The symbols move the objects like this.
x191: *>x161, ~>x489, ^>x819, $>x900
x138: *>x906, ~>x745, ^>x791, $>x184
x557: *>x854, ~>x114, ^>x469, $>x591
x382: *>x773, ~>x156, ^>x512, $>x768
x422: *>x668, ~>x307, ^>x922, $>x835
x906: *>x921, ~>x996, ^>x605, $>x691
x929: *>x381, ~>x184, ^>x906, $>x366
x854: *>x873, ~>x369, ^>x450, $>x759
x849: *>x693, ~>x517, ^>x579, $>x795
x928: *>x933, ~>x579, ^>x55, $>x693
x399: *>x612, ~>x379, ^>x149, $>x191
x122: *>x135, ~>x957, ^>x809, $>x430
x157: *>x574, ~>x693, ^>x933, $>x584
x851: *>x271, ~>x111, ^>x618, $>x406
x651: *>x512, ~>x984, ^>x506, $>x156
x900: *>x379, ~>x311, ^>x322, $>x305
x107: *>x979, ~>x771, ^>x284, $>x168
x745: *>x996, ~>x381, ^>x647, $>x802
x363: *>x366, ~>x1, ^>x184, $>x398
x762: *>x557, ~>x979, ^>x759, $>x570
x63: *>x647, ~>x906, ^>x962, $>x381
x430: *>x955, ~>x933, ^>x358, $>x574
x819: *>x54, ~>x152, ^>x682, $>x322
x802: *>x63, ~>x138, ^>x69, $>x929
x591: *>x759, ~>x284, ^>x369, $>x979
x231: *>x363, ~>x873, ^>x938, $>x815
x330: *>x231, ~>x854, ^>x398, $>x944
x165: *>x802, ~>x366, ^>x381, $>x206
x69: *>x962, ~>x791, ^>x367, $>x906
x161: *>x149, ~>x322, ^>x54, $>x379
x135: *>x522, ~>x358, ^>x45, $>x955
x579: *>x122, ~>x574, ^>x955, $>x581
x369: *>x516, ~>x815, ^>x363, $>x330
x55: *>x127, ~>x955, ^>x522, $>x122
x111: *>x822, ~>x682, ^>x849, $>x54
x398: *>x938, ~>x450, ^>x514, $>x873
x431: *>x152, ~>x161, ^>x406, $>x399
x77: *>x300, ~>x962, ^>x900, $>x647
x618: *>x157, ~>x849, ^>x928, $>x822
x130: *>x900, ~>x367, ^>x489, $>x962
x322: *>x195, ~>x612, ^>x851, $>x431
x1: *>x514, ~>x206, ^>x802, $>x450
x996: *>x77, ~>x69, ^>x130, $>x63
x691: *>x791, ~>x63, ^>x77, $>x745
x668: *>x771, ~>x28, ^>x762, $>x875
x358: *>x382, ~>x127, ^>x651, $>x109
x873: *>x1, ~>x516, ^>x165, $>x469
x31: *>x506, ~>x608, ^>x422, $>x984
x768: *>x651, ~>x522, ^>x31, $>x127
x693: *>x533, ~>x581, ^>x122, $>x641
x381: *>x69, ~>x691, ^>x921, $>x138
x114: *>x369, ~>x944, ^>x231, $>x284
x795: *>x641, ~>x618, ^>x581, $>x271
x325: *>x107, ~>x668, ^>x355, $>x110
x962: *>x305, ~>x605, ^>x311, $>x921
x489: *>x322, ~>x399, ^>x152, $>x311
x933: *>x109, ~>x122, ^>x127, $>x533
x168: *>x355, ~>x922, ^>x567, $>x668
x300: *>x191, ~>x305, ^>x379, $>x130
x366: *>x138, ~>x514, ^>x691, $>x938
x605: *>x179, ~>x130, ^>x191, $>x77
x95: *>x849, ~>x271, ^>x641, $>x682
x506: *>x110, ~>x835, ^>x668, $>x419
x815: *>x398, ~>x469, ^>x1, $>x854
x584: *>x928, ~>x641, ^>x533, $>x849
x922: *>x762, ~>x107, ^>x591, $>x28
x938: *>x184, ~>x165, ^>x745, $>x1
x367: *>x311, ~>x300, ^>x399, $>x605
x311: *>x431, ~>x191, ^>x612, $>x179
x307: *>x28, ~>x110, ^>x107, $>x257
x921: *>x367, ~>x77, ^>x179, $>x791
x984: *>x419, ~>x773, ^>x835, $>x45
x533: *>x55, ~>x430, ^>x135, $>x579
x305: *>x489, ~>x179, ^>x431, $>x367
x771: *>x567, ~>x570, ^>x557, $>x922
x110: *>x168, ~>x875, ^>x771, $>x422
x570: *>x591, ~>x355, ^>x114, $>x107
x567: *>x944, ~>x591, ^>x854, $>x762
x512: *>x257, ~>x419, ^>x110, $>x31
x195: *>x682, ~>x406, ^>x271, $>x152
x574: *>x957, ~>x533, ^>x109, $>x928
x979: *>x114, ~>x567, ^>x330, $>x355
x517: *>x581, ~>x584, ^>x574, $>x618
x28: *>x570, ~>x168, ^>x979, $>x325
x957: *>x358, ~>x55, ^>x768, $>x933
x641: *>x579, ~>x157, ^>x430, $>x517
x773: *>x915, ~>x31, ^>x257, $>x651
x149: *>x111, ~>x195, ^>x95, $>x819
x152: *>x851, ~>x149, ^>x478, $>x612
x647: *>x130, ~>x921, ^>x305, $>x69
x284: *>x330, ~>x557, ^>x815, $>x567
x450: *>x165, ~>x363, ^>x929, $>x516
x206: *>x929, ~>x938, ^>x138, $>x363
x682: *>x795, ~>x478, ^>x517, $>x851
x835: *>x875, ~>x257, ^>x28, $>x915
x156: *>x31, ~>x45, ^>x419, $>x522
x406: *>x478, ~>x54, ^>x822, $>x149
x955: *>x809, ~>x109, ^>x382, $>x957
x257: *>x325, ~>x422, ^>x168, $>x506
x522: *>x984, ~>x382, ^>x608, $>x809
x45: *>x608, ~>x651, ^>x915, $>x382
x109: *>x768, ~>x135, ^>x156, $>x55
x944: *>x815, ~>x759, ^>x873, $>x557
x516: *>x206, ~>x398, ^>x366, $>x231
x581: *>x430, ~>x928, ^>x957, $>x157
x271: *>x517, ~>x822, ^>x157, $>x478
x478: *>x618, ~>x95, ^>x584, $>x111
x915: *>x307, ~>x506, ^>x325, $>x512
x184: *>x691, ~>x802, ^>x996, $>x514
x419: *>x422, ~>x915, ^>x875, $>x608
x608: *>x835, ~>x512, ^>x307, $>x773
x127: *>x156, ~>x809, ^>x984, $>x135
x355: *>x284, ~>x762, ^>x944, $>x771
x469: *>x450, ~>x231, ^>x206, $>x369
x514: *>x745, ~>x929, ^>x63, $>x165
x759: *>x469, ~>x330, ^>x516, $>x114
x809: *>x45, ~>x768, ^>x773, $>x358
x379: *>x819, ~>x431, ^>x195, $>x489
x875: *>x922, ~>x325, ^>x570, $>x307
x179: *>x399, ~>x900, ^>x161, $>x300
x612: *>x406, ~>x819, ^>x111, $>x161
x822: *>x584, ~>x795, ^>x693, $>x95
x791: *>x605, ~>x647, ^>x300, $>x996
x54: *>x95, ~>x851, ^>x795, $>x195

The rows follow the links: the fewer symbols apart two objects are, the more alike their rows tend to be.

Each row is also shifted at random along 2 hidden directions that mean nothing.

Some objects, each with a row of numbers:
x768: [ 14  16  -9  -9 -13   3 -19   3   2  -6 -16  -4  -5  16  17  -3  -2  -4   3  13  10  -6  14  -8  -2 -14  -2  11  -3  -9  14 -11  10 -12   2   4   2   3  -6  -6   8 -11  -9]
x55: [ 36  23  -2   8  -6   1  -5 -15  16 -27 -16 -11   8   5  24   2 -15   5   5  -6  12   3  16 -23   4  -9  13  15  -2 -20   3  14  15 -22  18 -10 -10 -12  -5  -7  11   2  16]
x584: [ -4   2 -14 -14 -13  11  -4  -7   0  -2 -17  -2 -15  -8  20 -16  -4   9  18   6   2  -6  13 -14  15  -4  14  -5   4   1  11  -7   4  -8   2  -4   5  -4  13 -12   1  -6 -10]
x979: [-14   3  -3  -1   9  -3   6  18  -6 -16  17   1   2  26 -11   1   9  -9 -10  17  -2 -13   2   4 -18 -10 -12   0   5  -5   6  10   9 -11 -16  11 -12   0  -7  11   5 -14   3]
x284: [  3  -8   6   3  15   0   5  16  -6   0  20   9   3  22 -17   1   8 -13 -12  10 -13  -8   5   7 -16  -3 -13   0   4   8   0   9  -4   1 -12  12  -3   6  -7  14   3  -5  -5]
x152: [ 12 -15   7   3  -3   9   3 -18   4  17  -9   3  -1 -27  10  -7  -7  10  13 -17 -10  10   2  -5  20  14  18  -3   0  12  -7  -5 -11  14  14 -12  11  -1  15  -7  -6  14  -7]
x165: [-50  -6  -5  -8   3  -9   7  15 -12   5  17   0  -2   1 -23   4  16   0  -6   4   3  -5 -21  20  -9  -2 -14 -15   3   3  -2  -6  -1   5 -19   7  -5   5   1   5  -3  -6  -1]
x522: [ 29  11  -7  -9 -14   3 -17   1  -1  -4 -15  -2  -6  15  18   1  -2  -5   2  17   4  -4  13  -9   0 -11  -2  13   0  -6  11 -10   9 -10   1   5   4   3  -6  -1   5 -14  -7]
x161: [-19   3  -8   5   3   0  31 -17   6 -36  -1 -12  -1 -28   6  -8  -3  24  13 -13   5  -3   1 -17  14   3  25 -16  13 -10  -8  34   9 -29   6 -21 -24 -22  21 -11   3   9  30]
x928: [-30   4  -3  -7  -2  21  -5  -5   8   7  -6   6 -14   7  13 -34 -10   3  16  -2   4 -10  23 -11  12  -6  20   2  -1   5  21 -13   5   7  14   2  15   1  10 -13   8  -8 -27]
x422: [-17  22   8  11  15   4  -5  10  13 -17   9   0  11  37  -2  -9 -10 -13  -9  -1  12  -6  12   0 -14 -14  -3  14  -7 -15  14   3  11  -3   8   9  -5   0 -18   0  13  -8  -5]
x771: [-39  17  -5  -4   3  -6  -3  22  -1 -16  11  -2   1  31 -12  -2   5 -12 -12  15  14 -11  -3  11 -18 -19 -15   0   0 -15  13   0  17 -12 -11  13  -9   5 -14   3   9 -18   0]
x612: [  8 -21   5  -1  -1  12   2 -14   1  25  -6   5  -8 -26   7 -10  -3   9  12 -11 -15   6   0   0  20  16  17  -6   2  19  -6 -10 -16  19   8  -7  16   0  17  -4  -8  12 -15]
x906: [  2 -10   9  13  12  -9  23  -8   0  -9  11  -1  10 -20 -14  10   0   9  -4 -14  -9   8 -15   0   0  15   2 -11   3   1 -18  23  -6  -2  -1 -13 -13 -10   4   7  -6  17  24]
x647: [-22   2   3  14   7 -14  22 -10   6 -22   6 -10  15 -24  -9  13  -2  14  -2 -22   9  12 -21   0   1   8   4 -13   0 -14 -17  23   2 -10   5 -15 -20 -15   5  -3  -4  17  34]
x110: [  7  12  10   7   6   1 -18  10   8   4   4   5   9  30  -3   4  -6 -17 -14   5   7   2   7   8 -13  -8 -10  17  -8  -4   9 -11   3   9   6  10   7  11 -19   4   8  -5 -13]
x915: [ 11  15   5  10  15   5   4   5   9 -27   8  -1   8  29   5  -9  -9  -8  -6   4   2  -8  24 -14 -10 -11   4  13   3 -14   7  18  12 -16   5   2  -9  -5 -11   4  14  -6   5]
x957: [ 28  -1   8  -2  -7  16 -29  -6   7  37 -17  10  -3  10  20 -11 -13 -11   5  -3  -2   4  17   0  12   2   6  18 -11  12  12 -33 -10  31  17  10  31  13  -6  -5   1  -1 -38]
x875: [ -7  24   5  11   9  -8  -5   9   8 -23   6  -4  13  30  -2   4  -7 -12 -13   1  15  -4   6  -2 -15 -14  -8  12  -6 -22  10   6  14 -14   4   5 -10  -2 -23   1  13  -8   8]
x450: [-76   9   0  -2   8 -10   2  17  -1   5  16  -1   8  10 -27   2  10  -5 -11  -5  16  -2 -23  26 -14  -7 -15  -9  -6  -8   6 -11   7   8  -9  10  -3   8 -13  -1   0  -6  -2]
x231: [-10  -3  13   8  13  -7  -5  10  -4  19  13   5  11   9 -21  10   3 -12 -17  -5  -3   7 -17  23 -16   7 -18   2 -10   5  -5  -9  -9  22  -5   9   5  10 -15  10  -2   5  -7]
x111: [ 21  -3  -2  -3 -14   2 -12 -19   4  19 -24  -4  -2 -25  18   5  -8  10  11 -11   2  14  -3  -4  17  10  10   3  -5   5  -6 -17  -9  11  15  -8  12   0   7 -10  -7  11  -2]
x570: [  6   2  -2  -4   2  -6  -7  20  -8  -3  10   0   1  25  -7   8   9 -14 -13  20   0  -7  -3   8 -17 -12 -21   4   0  -2   4   0   4  -4 -16  15  -4   7 -13  12   1 -14  -4]
x355: [ 54  -5  -2  -1   0 -10  -4  11 -13 -10   5   1   2  13  -6  22  12 -12 -15  22 -12  -4   1   0 -16  -2 -20   4   7   1  -8  11   0 -11 -18   8 -10   4  -9  19  -3  -6  11]
x854: [-43  12  10  15  25  -6  18  11   8 -26  26  -1  15  21 -22  -1  -1  -5 -15 -10  10  -4  -5   5 -20  -6  -4  -2   0 -15  -1  21   9  -9  -1   2 -19  -4 -14   5   9   0  15]
x762: [-21  -4   2  -7   7   1  -9  24  -9  13  14  10  -4  29 -16  -4  12 -18 -11  20  -5 -10   1  16 -15  -8 -19   0   0   9  12 -12  -1  12 -18  22  10  16 -11  10   2 -17 -23]
x693: [  2   8  -8  -5  -7  11   4 -10   6 -20 -12  -3 -10  -3  19 -19  -8  13  18   4   6  -8  21 -21  12  -7  21   0   9  -6  10  11  10 -22   7  -8  -5 -13  15  -9   7  -3   1]
x849: [ 39 -10 -10 -15 -25   6 -16 -10  -7  20 -25   1 -18 -18  21  -4   0   7  15   9 -10   2   8  -7  19   5   6   0   3  15   1 -19  -7   3   2  -2  16   3  13  -5  -8   0 -17]
x533: [ 21   1   5   0  -1  15 -10 -11  10  10  -9   4  -4   5  19 -17 -13   1  10  -5  -2  -1  21 -15  12   1  17  11  -1   6  10  -6  -2   7  16  -1  14   2   3  -7   6   0 -17]
x900: [  5 -14 -11  -9 -15  -8  11  -9  -9   3  -9  -5  -8 -36   3   9  11  15  10  -1  -9   6 -16  -1  13  11   2 -16   8   6 -14   2  -6  -5  -7  -9  -3  -6  18  -2 -13   9  15]
x835: [  5  18   8  14  15   4   1   4  12 -26   6   1  10  32   2  -5 -11  -8  -9   0   7  -7  20 -10 -14 -12   2  13  -1 -14   9  17  12 -15   6   3 -11  -3 -15   2  15  -6   4]
x745: [ 19 -21   6   6  13  -8  24  -3  -7  -5  14   2   6 -20 -13  12  10   6  -5  -5 -17   3 -13   1  -4  16  -2 -13  10   9 -22  25 -12  -3 -11  -8 -15  -7   9  12  -8  12  22]
x31: [ 43   2   1   1   5   8  -7   5  -1  -7  -2   4  -3  22  12  -5  -2  -9  -1  19 -12  -9  24 -13  -6  -7   1  11   5   3   7   7   2 -11   0   5   0   2  -5   9   9 -11  -5]
x271: [ 47   1 -13  -5 -23  -5  -8 -19   2  -6 -27 -10  -4 -27  23  13  -3  13  12  -2   2  10  -2 -17  18   3   9  -1   2  -5  -9   0   2 -15   7 -16  -3  -9   9  -8  -6  10  19]
x366: [-42 -13  -3  -8   1  -3   3  15 -13  18  17   5  -6  -1 -24  -2  17  -2  -8   5  -4  -2 -20  22  -7   2 -15 -15   2  13  -3 -11  -7  16 -19   9   6   9   1   5 -10  -4 -10]

The symbols that take the first to the second take the third to the fourth, perhaps in another order. What is the fourth?
Answers are names.
A [ -8  24  -2   0  -6   8 -15  -4  14  -1 -15  -3   0  14  16 -12 -15  -1   7  -6  17   1  14  -6   7 -11   9  14  -8 -12  18 -14  10   0  19   0   9   0  -8 -13  10  -5 -11]
B [  2  17 -10  -6  -8   4  -8   8   1 -20  -8  -2  -6  21  16  -9  -2  -4   4  17  11 -14  18 -12  -4 -17   1   7   4 -12  16   3  17 -20  -3   5  -5  -3  -5  -5   9 -17  -2]
C [-29   4   6   8  10 -17   4  10  -1  -7  14  -4  14   5 -20  15   4  -8 -16  -6   7   3 -19  17 -15  -2 -16  -3  -4 -10  -6   3   3   1  -5   4  -9   2 -13   5  -2   3  14]
D x514

A [-36  14   8  18  26  -8  21   9   8 -35  25  -4  19  18 -20   2  -2  -4 -12  -9  10  -5  -5   2 -20  -7  -4  -3   2 -21  -3  29  12 -17   0  -1 -24  -9 -12   5  13   3  24]
B [-43   3  -4  -1   4 -15   6  13  -7  -6  14  -3   4   2 -22  11  10  -2 -11   0   9   0 -23  18 -14  -4 -16 -11   0  -6  -4   1   6  -2 -14   5  -9   2  -7   3  -5  -1  11]
C [-10  14   2   0   1  -4 -18  17  -1   6   3   2   7  30  -6   4   2 -17 -14  10  11  -3   1  14 -16 -11 -18  13  -7  -7  11 -15   7   6  -4  14   4  11 -21   4   5 -12 -15]
D x591

A [ 27 -16   8   1  -5   8  -4 -18   3  26 -12   3   0 -29   9  -2  -7  10  11 -16 -11  14   2  -3  18  17  15  -1  -1  17 -10 -12 -16  22  13  -9  16  -1  13  -7  -8  15  -8]
B [ 40  -1 -16  -7 -19   2   1 -14  -3 -15 -21  -7 -11 -19  24   2  -2  11  14   8  -2  -2  10 -25  16   0  13  -1   8  -1  -1   8   3 -24   0 -13  -5 -11  15  -7  -2  -1   9]
C [ 19   7   1  -2  -2  -7 -17  16  -7   5   1   1   3  22  -5  15   6 -17 -15  16  -2  -1  -1   9 -17  -8 -22  11  -2   0   2 -10   1   3 -10  12   2  11 -18   9  -1 -10  -7]
D x330

A [ 40  -1  -5 -12 -13   9 -23   7  -9  17 -14   5 -11  17  14  -4   3 -12   2  23  -7  -6  16  -4  -1  -7  -8  13  -1  10  11 -19  -2   5  -4  14  17  11  -2   3   1 -13 -25]
B [ 30   8  -8 -12 -14   5 -23   5  -2   7 -18   1  -8  13  16  -1  -3  -7   1  19   3  -4  14  -6   1  -9  -4  13  -2   2  13 -16   5  -3  -1   7   9   6  -6   0   4 -12 -15]
C [  1   0   1   0  -9   4  -2 -20   8  11 -15  -5   1 -23  13  -4 -10  11  11 -18   5  12  -4  -7  17   8  14   0  -4   0  -1  -7  -5   8  17 -12   7  -4   9 -14  -3  13   1]
D x195

A [ 55 -15 -11 -16 -25   5 -17 -13  -9  23 -25   1 -17 -20  23   1   2   7  15  10 -12   4   7 -12  21   7   5   1   1  16  -2 -18  -8   5   0  -2  18   5  14  -2  -9   1 -12]
B [-26   7 -11 -10  -9  17   1  -4   4  -4 -10   0 -16   1  16 -29  -6  10  19   4   8 -11  18 -14  15  -7  21  -5   5   0  17  -6   6  -7   8  -3   6  -5  13 -14   5  -8 -16]
C [  9  13  -6 -10 -15   6 -27   4   1  13 -14   1  -6  16  16  -5  -4  -8   2  15   9  -2  12   0   3 -11  -6  13  -6  -1  16 -27   5   7   4  11  17  10 -11  -7   6 -14 -24]
D x156

A [ 20 -11   6   1  -7   6  -3 -18   5  27 -13   2  -3 -26  10  -2  -7   8  10 -18  -8  13  -1  -5  20  15  15   1  -4  14  -5 -12 -13  18  14  -9  15   1  11  -7  -8  15  -8]
B [ 15  -3   5  -4  -2  22 -14  -7   4  23 -10  10  -8   4  16 -22 -10  -1  13  -2  -6  -2  24  -8  13   3  15  10  -1  15  12 -18  -6  17  14   3  20   6   3  -6   5  -2 -32]
C [ -4   8  -3  -2  -2  17   0  -8  10  -8  -9   1  -7   4  16 -23 -12   6  14  -3   4  -7  23 -17  13  -6  21   5   3  -2  15   2   8  -9  15  -5   6  -5   8 -10   9  -2 -10]
D x773

A [ 30 -14   5   5  -1   4  10 -21   4   3  -8   0  -2 -30  11  -1  -7  16  13 -15 -11   9   1 -12  18  17  16  -5   4   9 -13  10 -11   3  11 -16   2  -8  16  -4  -6  15   9]
B [ 43  -8  -7  -8 -12  14  -6  -9  -4   8 -17   3 -15 -13  23  -9  -3   6  16   8 -12  -2  18 -19  17   4  14   1   8  11   2  -3  -5  -4   4  -5   9   0  15  -3  -1  -1 -10]
C [  2 -14  10  10   7  -9   9 -11   1   9   6   0   9 -23 -11  16   1   6  -2 -18  -8  12 -21   7   4  17  -1  -8  -2   5 -21   5 -10  12   2 -11   0  -1   5   2  -9  17  14]
D x322

A [-11  20  -6   3   3 -12   1  14  -1 -33   6  -7   5  24  -6   9   5  -9 -12  14  15  -8   0   0 -19 -20 -12   5   3 -22   7  13  18 -26 -11   6 -18  -3 -14   5   9 -12  16]
B [ 18  -4  14  17  20  -7   8   7   1 -11  18   4  17  10 -19  15   2  -8 -18  -3 -10   3  -6   6 -15   5 -11   3  -1  -1 -13  22  -6   1  -3   2 -11  -1 -12  17   0   5  13]
C [-42  -5 -14 -10 -10  -4  15  -5  -5  -6   0  -7 -12 -26  -3  -6   8  16  12  -3   5  -1 -12   0  10   3  11 -21   5  -1  -3   4   2 -11  -7  -8  -6  -8  19  -8  -8   2  11]
D x54

A [ -5   9  -6 -13 -12  11 -20  12  -3   8  -8   5 -12  25  10 -14   1  -9   2  19   6 -13  20   0  -2 -13  -4   9  -3   3  22 -22   7   4  -2  13  14  11  -5  -2   7 -19 -30]
B [-16  23 -13  -8 -10   5  -9   7   3 -21  -8  -6  -8  23  15 -13  -5  -4   5  15  18 -13  16 -12  -4 -20   4   6   0 -14  18  -3  19 -20   0   7  -6  -2  -5  -6  12 -18  -4]
C [ 49   4   2   0  -2 -10 -17  10  -5   0  -3   0   9  19  -1  24   6 -16 -16  14  -3   3  -1   2 -17  -5 -23  15  -3  -2  -5  -2   1  -4  -9   8  -5   7 -19  14   0  -5   7]
D x28

A [-16   8  -9  -4  -4  17   4  -7   8 -12 -11  -4 -12   2  18 -25 -12   9  16  -1   7 -10  23 -17  13  -5  22   0   5  -5  16   2   9 -10  11  -5   0  -6  13 -13  10  -6 -10]
B [  5  14  -6  -9 -14   7 -26   1   5  14 -17   0  -6  16  17  -7  -6  -8   4   8  13  -4  11   0   4 -11   0  15  -9  -3  17 -28   6   7   7   8  17  11  -9  -8   6 -12 -23]
C [ 45 -13  18  12  21  -4   6   7  -4   2  17   9  12  11 -15  15   4 -11 -16   3 -21   0  -1   3 -14  10 -14   7   3  10 -14  15 -12   9  -7   6  -4   4 -10  21  -1   4   5]
D x938

A [  2  -4  15  14  20  -5   6   9  -1   5  20   5  14  13 -20   9   1 -10 -16  -5  -6   4  -9  13 -17   5 -12   4  -4   1  -8   7  -6  10   0   7  -2   3 -12  12  -1   5   4]
B [  3 -11   3  -2  -2 -12  -7  11 -11  20   8   4   5  -5 -20  22  14  -8 -17   5  -5   7 -24  21 -12   6 -24  -5  -4   7 -13 -10  -9  17 -14   9   3  11 -11  11 -11   3   1]
C [-37   0   2   8   3 -10  15  -9   7  -3   4  -6   8 -21 -12   7   0  11   0 -22   9  12 -23   9   2   8   1 -12  -3  -6 -13   6  -2   4   5 -10  -7  -6   4  -5  -6  13  16]
D x179

A [ 17 -22  -7 -10 -11  -2   6  -8 -12  17  -6   0 -11 -36   3   5   9  11   8   0 -14   4 -11  -1  15  15   6 -16   9  15 -13  -4 -12   7 -10  -7   6  -2  20   1 -14   8   3]
B [  7 -12  -2 -15 -22  12 -31  -9  -3  57 -23   6 -14 -20  13  -6  -3   2  11  -5  -4  12  -2  10  20  11   2   4 -12  22   7 -46 -16  39  10   4  37  15   3 -11 -10   4 -38]
C [ 37  -7  10  12  20  -4  13   9  -5 -17  20   4  11  14 -14  14   6  -7 -16   8 -18  -4   4  -2 -18   1 -10   1   5   2 -11  28  -2 -10 -10   1 -14  -3  -6  20   1   4  18]
D x165

A [-31   1  -1  -7   7   2  -5  25  -7   2  17   7  -4  28 -17  -5  11 -13 -10  18   0 -14   2  14 -16 -13 -16   1   2   3  14  -8   4   4 -18  18   1  12  -9   8   4 -16 -16]
B [ 55 -14  19  14  15 -10   2   2  -6   8  13   7  18   5 -15  26   3 -13 -20  -2 -22  10  -7   8 -14  13 -17   9  -3   8 -18  12 -13  14  -5   3  -4   5 -13  23  -4  12  10]
C [ 55   1   8   3  -6  11 -18 -12   8  14 -18   4   0   1  21  -1 -14  -2   4  -3  -6   4  18 -14   8   3  11  18  -5   5   4  -9  -5   9  18  -3  14   3  -2  -3   3   3 -11]
D x382

